Below are the code and all the weights of a small trained network. Each question names an input and a class and asks about switching units off, where a switched-off unit gives its printed mean instead of its output.

import numpy as np


def w(rows, s, z=0):
    codes = np.array(rows[::2]) - 128.0
    scale = np.full(codes.shape[1], s)
    scale[-1] = z or s
    return codes * scale


def f(y):
    return np.maximum(y, 0)


def log_softmax(a):
    a = a - a.max(-1, keepdims=True)
    return a - np.log(np.exp(a).sum(-1, keepdims=True))


def net(x, mask):
    res = np.array(x, float).reshape(1, 5) / 4 @ E
    y = f(res @ A[0][:, :-1].T + A[0][:, -1])
    res = res + np.where(mask, y, B[0][:, -1]) @ B[0][:, :-1]
    return log_softmax(res[-1] @ U[:, :-1].T + U[:, -1])


A, B = {}, {}
E = w([
[167,131,117,2,119,138,124,70,144,16],'x0',
[109,226,206,165,208,68,13,168,191,148],'x1',
[53,110,83,157,194,149,38,146,99,91],'x2',
[146,30,199,80,215,20,159,102,171,106],'x3',
[192,171,153,44,140,157,118,212,117,115],'x4',
],0.0081)
A[0] = w([
[180,88,85,62,28,186,229,104,110,113,123],'n0',
[206,116,104,39,46,155,179,118,112,142,254],'n1',
[151,110,186,85,187,83,131,140,167,81,116],'n2',
[149,175,103,188,144,163,89,181,101,153,188],'n3',
[154,122,215,113,220,54,98,121,174,126,133],'n4',
[170,93,163,64,177,86,116,146,156,74,164],'n5',
[49,121,117,132,172,100,113,115,170,170,225],'n6',
[71,100,100,244,138,120,102,132,135,199,168],'n7',
[154,185,133,93,77,191,55,146,144,108,145],'n8',
[102,138,125,144,113,175,101,216,46,201,155],'n9',
[116,174,116,203,125,123,105,201,122,232,86],'n10',
[52,70,46,190,105,139,78,77,104,60,220],'n11',
[158,117,151,80,180,107,121,128,145,121,96],'n12',
[142,202,104,170,120,166,80,229,134,106,187],'n13',
[129,176,131,219,123,106,123,133,120,214,192],'n14',
[123,106,144,63,196,63,109,154,154,112,135],'n15',
[109,169,88,196,139,157,117,170,57,147,54],'n16',
[148,212,124,75,82,177,100,176,135,124,68],'n17',
[160,115,254,125,156,9,147,100,235,155,242],'n18',
[162,142,184,189,98,87,141,74,164,171,81],'n19',
],0.0078,0.0028)
B[0] = w([
[246,32,64,83,108,205,203,147,2,77,253],'n0',
[228,121,63,78,113,164,192,182,65,91,232],'n1',
[215,137,173,117,192,72,152,192,158,146,191],'n2',
[59,110,173,91,122,198,68,142,171,131,191],'n3',
[178,146,217,168,158,87,154,150,189,161,216],'n4',
[208,150,142,89,213,84,167,191,131,143,198],'n5',
[116,106,150,164,148,83,88,81,110,167,187],'n6',
[61,37,144,153,116,164,102,37,110,155,220],'n7',
[90,205,98,57,110,114,134,128,172,79,183],'n8',
[131,74,151,47,160,185,92,158,146,137,192],'n9',
[115,66,220,138,104,225,90,141,151,166,210],'n10',
[78,115,58,157,197,80,83,63,90,59,220],'n11',
[137,132,146,85,161,78,147,181,128,138,166],'n12',
[80,163,128,45,75,164,69,170,165,111,198],'n13',
[79,95,154,147,73,184,123,105,155,175,210],'n14',
[140,152,185,109,205,78,149,175,171,112,190],'n15',
[94,89,172,93,166,168,78,115,138,129,182],'n16',
[108,208,77,42,53,152,127,176,148,97,178],'n17',
[197,205,161,200,91,48,208,136,178,181,250],'n18',
[141,139,122,196,63,129,146,97,118,172,174],'n19',
],0.0074,0.012)
U = w([
[126,161,151,239,10,89,162,76,160,200,122],'0',
[68,46,191,117,123,188,66,124,141,166,7],'1',
[98,254,89,33,68,148,92,178,159,71,137],'2',
[60,103,34,161,219,29,86,28,88,27,234],'3',
[219,62,44,69,94,149,231,144,2,63,155],'4',
[196,181,194,130,211,25,167,196,180,146,124],'5',
],0.0074,0.0017)

Each question gives the input, the list of numbers given to net, and the class t.
The units are the neurons (one row each of A and B). Each row of codes is followed by its name. A weight is (code - 128) times the scale printed after its matrix; where a second scale follows, it is the last column's (A, B and U).
mask holds one flag per neuron, in row order. A switched-off neuron (its flag False) gives its mean, the last column of its row in B, instead of its output. The means were averaged over made-up inputs and are rounded, as every weight is.
A unit's drop is (log p(t) with every unit on - log p(t) with that unit switched off) / (log p(t) with every unit on - log p(t) with every unit switched off).
The circuit of an input: a set's keep is (log p(t) with only the set's units on - log p(t) with every unit switched off) / (log p(t) with every unit on - log p(t) with every unit switched off). Starting from the 12 units with the biggest drops (on a tie, the unit counted first), units are removed one at a time, each time the one whose removal leaves the highest keep (on an exact tie, the one counted first), for as long as the keep stays at least 0.8.
circuit, biggest first: the units of the circuit, biggest drop first
top k neurons: the k neurons with the biggest drops, biggest first
drop of u: that unit's drop, to one decimal
input [-2,4,4,0,6], class 2: circuit, biggest first	(n13)
input [0,-4,5,-4,7], class 2: circuit, biggest first	(n13 n17)
input [1,3,8,-3,-4], class 3: top 2 neurons	(n11 n4)
input [-2,1,-3,-7,1], class 2: top 4 neurons	(n17 n8 n13 n6)
input [-3,-4,6,-8,5], class 2: top 3 neurons	(n17 n8 n13)
input [-8,2,-4,2,4], class 0: top 3 neurons	(n18 n19 n0)
input [-1,-4,8,-1,3], class 3: top 2 neurons	(n11 n10)
input [-2,-2,5,-6,5], class 2: top 3 neurons	(n17 n8 n13)
input [7,3,7,5,-6], class 5: drop of n7	0.0
input [8,6,8,-1,2], class 5: drop of n5	0.8
input [-3,-3,3,3,1], class 3: drop of n0	0.3
input [3,3,6,6,-8], class 5: drop of n4	0.1
